Below are the code and all the weights of a small trained network. Each question names an input and a target symbol and asks about switching units off, where a switched-off unit gives its printed mean instead of its output.

import numpy as np


def w(rows, s, z=0):
    codes = np.array(rows[::2]) - 128.0
    scale = np.full(codes.shape[1], s)
    scale[-1] = z or s
    return codes * scale


def norm(h):
    return h / np.sqrt((h * h).mean(-1, keepdims=True) + 1e-5)


def f(y):
    return y / 2 * (1 + np.tanh(0.7978845608 * (y + 0.044715 * y**3)))


def softmax(a):
    e = np.exp(a - a.max(-1, keepdims=True))
    return e / e.sum(-1, keepdims=True)


def log_softmax(a):
    a = a - a.max(-1, keepdims=True)
    return a - np.log(np.exp(a).sum(-1, keepdims=True))


def net(x, mask):
    ids = ['δεζθφψ'.index(c) for c in x.split()]
    T = len(ids)
    res = E[ids] + P[:T]
    u = 0
    for l in range(3):
        q, k, v = (norm(res) @ M[l].T for M in (Q, K, V))
        z = softmax(np.where(np.tri(T) > 0, q @ k.T / 2**0.5, -1e9)) @ v
        res = res + np.where(mask[u], z, O[l][:, -1]) @ O[l][:, :-1]
        u += 1
        y = f(norm(res) @ A[l][:, :-1].T + A[l][:, -1])
        res = res + np.where(mask[u : u + 12], y, B[l][:, -1]) @ B[l][:, :-1]
        u += 12
    return log_softmax(norm(res)[-1] @ U[:, :-1].T + U[:, -1])


Q, K, V, O, A, B = {}, {}, {}, {}, {}, {}
E = w([
[174,176,93,57,146],'δ',
[88,123,126,107,15],'ε',
[161,152,148,155,161],'ζ',
[80,99,75,148,252],'θ',
[108,109,84,152,83],'φ',
[149,70,160,115,191],'ψ',
],0.022)
P = w([
[161,94,254,40,199],'0',
[89,98,21,126,206],'1',
[100,140,30,143,216],'2',
[118,157,49,158,204],'3',
[175,154,123,141,97],'4',
[162,189,82,173,91],'5',
[167,225,89,198,90],'6',
[164,182,71,170,95],'7',
],0.0067)
Q[0] = w([
[91,125,135,125,249],'0.h0',
[102,113,84,126,18],'0.h0',
],0.015)
K[0] = w([
[80,4,151,132,117],'0.h0',
[209,217,106,141,134],'0.h0',
],0.013)
V[0] = w([
[84,159,217,203,134],'0.h0',
[1,20,193,236,111],'0.h0',
],0.0083)
O[0] = w([
[87,86,150,157,23,1],'0.h0',
[229,56,85,246,1,61],'0.h0',
],0.0084,0.0043)
A[0] = w([
[194,143,117,167,151,29],'0.n0',
[45,165,127,123,82,67],'0.n1',
[169,95,132,163,128,95],'0.n2',
[108,188,171,99,158,123],'0.n3',
[78,96,54,94,151,187],'0.n4',
[79,96,66,212,83,30],'0.n5',
[3,141,95,82,113,50],'0.n6',
[127,80,108,171,121,3],'0.n7',
[116,180,107,205,121,93],'0.n8',
[153,76,81,65,145,118],'0.n9',
[71,161,108,114,134,12],'0.n10',
[190,112,118,114,133,104],'0.n11',
],0.013,0.0053)
B[0] = w([
[35,121,157,174,157,159],'0.n0',
[68,207,181,192,184,171],'0.n1',
[148,139,148,161,194,170],'0.n2',
[149,84,170,55,39,190],'0.n3',
[125,159,224,172,96,255],'0.n4',
[254,147,166,99,115,222],'0.n5',
[147,170,186,213,177,220],'0.n6',
[196,152,207,134,109,146],'0.n7',
[154,67,157,122,208,164],'0.n8',
[134,215,107,206,130,164],'0.n9',
[178,91,181,166,133,150],'0.n10',
[82,179,73,150,192,152],'0.n11',
],0.0079,0.0073)
Q[1] = w([
[87,112,3,173,125],'1.h0',
[127,121,101,153,246],'1.h0',
],0.017)
K[1] = w([
[147,95,131,68,117],'1.h0',
[115,6,137,136,117],'1.h0',
],0.017)
V[1] = w([
[153,145,172,2,115],'1.h0',
[215,172,150,95,202],'1.h0',
],0.0078)
O[1] = w([
[110,109,250,78,107,8],'1.h0',
[82,42,102,83,143,252],'1.h0',
],0.013,0.0041)
A[1] = w([
[123,106,82,132,91,97],'1.n0',
[150,170,200,85,177,116],'1.n1',
[5,171,141,107,102,138],'1.n2',
[157,152,166,169,195,102],'1.n3',
[186,234,89,101,49,142],'1.n4',
[85,42,218,142,134,129],'1.n5',
[188,87,113,151,92,3],'1.n6',
[135,150,145,71,124,97],'1.n7',
[89,59,154,114,10,115],'1.n8',
[122,81,143,194,99,83],'1.n9',
[131,116,81,143,108,79],'1.n10',
[96,211,115,184,131,75],'1.n11',
],0.011,0.0065)
B[1] = w([
[105,134,186,151,142,124],'1.n0',
[160,198,82,147,93,238],'1.n1',
[241,130,169,173,188,245],'1.n2',
[79,153,164,137,26,255],'1.n3',
[100,167,9,103,59,242],'1.n4',
[106,93,2,184,50,168],'1.n5',
[244,111,132,182,173,159],'1.n6',
[159,179,92,100,141,140],'1.n7',
[85,233,117,119,41,138],'1.n8',
[137,146,88,60,162,153],'1.n9',
[133,130,196,186,153,133],'1.n10',
[123,71,187,158,99,196],'1.n11',
],0.0085,0.0038)
Q[2] = w([
[165,208,245,100,128],'2.h0',
[242,196,77,74,54],'2.h0',
],0.012)
K[2] = w([
[158,255,136,208,146],'2.h0',
[187,170,17,146,109],'2.h0',
],0.0099)
V[2] = w([
[160,2,241,58,101],'2.h0',
[80,81,38,191,237],'2.h0',
],0.0053)
O[2] = w([
[170,105,5,116,85,4],'2.h0',
[120,57,135,104,167,175],'2.h0',
],0.017,0.003)
A[2] = w([
[139,130,130,129,138,108],'2.n0',
[117,115,185,78,172,108],'2.n1',
[98,127,92,88,143,63],'2.n2',
[144,154,147,93,123,114],'2.n3',
[118,83,137,155,162,120],'2.n4',
[97,145,107,118,61,101],'2.n5',
[95,191,133,128,143,124],'2.n6',
[251,78,155,156,114,6],'2.n7',
[164,106,119,160,103,79],'2.n8',
[144,134,101,63,125,95],'2.n9',
[142,157,202,146,97,85],'2.n10',
[111,113,119,135,65,98],'2.n11',
],0.027,0.011)
B[2] = w([
[125,133,124,128,118,131],'2.n0',
[112,182,140,136,182,207],'2.n1',
[122,77,120,161,126,137],'2.n2',
[154,147,94,121,149,169],'2.n3',
[153,145,123,90,108,215],'2.n4',
[162,161,127,98,80,162],'2.n5',
[142,82,118,98,125,245],'2.n6',
[252,100,132,139,180,254],'2.n7',
[160,104,131,98,145,182],'2.n8',
[122,93,129,199,143,144],'2.n9',
[112,85,131,174,119,219],'2.n10',
[123,167,138,106,86,143],'2.n11',
],0.024,0.0097)
U = w([
[70,185,36,214,166,4],'δ',
[34,74,200,202,124,212],'ε',
[73,178,144,79,57,252],'ζ',
[20,168,192,60,221,223],'θ',
[223,88,198,118,162,3],'φ',
[20,6,137,2,135,151],'ψ',
],0.0074,0.0028)

Each question gives the input, a string of symbols that net reads in full, and the target symbol t.
The units are the heads (2 rows each of Q, K, V and O) and the neurons (one row each of A and B). Each row of codes is followed by its name. A weight is (code - 128) times the scale printed after its matrix; where a second scale follows, it is the last column's (O, A, B and U).
mask holds one flag per unit, layer by layer, with each layer's heads first. A switched-off unit (its flag False) gives its mean, the last column of its rows in O or B, instead of its output. The means were averaged over made-up inputs and are rounded, as every weight is.
A unit's drop is (log p(t) with every unit on - log p(t) with that unit switched off) / (log p(t) with every unit on - log p(t) with every unit switched off).
The circuit of an input: a set's keep is (log p(t) with only the set's units on - log p(t) with every unit switched off) / (log p(t) with every unit on - log p(t) with every unit switched off). Starting from the 12 units with the biggest drops (on a tie, the unit counted first), units are removed one at a time, each time the one whose removal leaves the highest keep (on an exact tie, the one counted first), for as long as the keep stays at least 0.8.
circuit, biggest first: the units of the circuit, biggest drop first
most important unit: the unit with the biggest drop
k most important neurons of layer l: the k neurons of layer l with the biggest drops, biggest first
drop when u is switched off: that unit's drop, to one decimal
input δ φ φ θ δ, target δ: circuit, biggest first	2.n9, 2.n7, 1.n4
input δ θ θ, target δ: circuit, biggest first	1.h0, 2.n7, 2.h0
input θ δ δ ψ θ δ, target θ: circuit, biggest first	0.h0, 2.n7
input δ δ ε δ, target θ: circuit, biggest first	2.n7
input θ ψ δ δ φ ψ, target θ: 2 most important neurons of layer 2	2.n7, 2.n4
input θ ψ θ θ θ δ, target ψ: 3 most important neurons of layer 2	2.n6, 2.n7, 2.n1
input θ φ ε δ δ φ ζ, target θ: 2 most important neurons of layer 0	0.n5, 0.n0
input ε ψ δ, target ζ: 2 most important neurons of layer 0	0.n6, 0.n9
input θ φ δ, target ψ: 2 most important neurons of layer 2	2.n7, 2.n6
input ψ δ ψ φ ζ θ ψ, target ψ: 2 most important neurons of layer 2	2.n7, 2.n4
input ζ θ ψ, target ζ: 2 most important neurons of layer 0	0.n3, 0.n9
input ε ε φ ε ψ δ ζ φ, target ε: 2 most important neurons of layer 1	1.n3, 1.n11
input ζ ζ θ φ θ φ δ ζ, target ζ: drop when 0.n3 is switched off	0.4
input ψ φ θ, target ψ: drop when 2.n2 is switched off	0.0
input ζ φ θ, target ζ: most important unit	1.h0
input δ ζ θ ε δ ψ φ ζ, target δ: drop when 1.h0 is switched off	1.2
input φ φ φ φ δ, target δ: 2 most important neurons of layer 2	2.n9, 2.n7
input ψ ψ θ φ ψ ζ, target ψ: 2 most important neurons of layer 0	0.n5, 0.n0
input ε θ δ ψ ψ, target ε: 2 most important neurons of layer 0	0.n9, 0.n11
input ψ φ φ ε φ φ δ ψ, target ψ: most important unit	0.n5
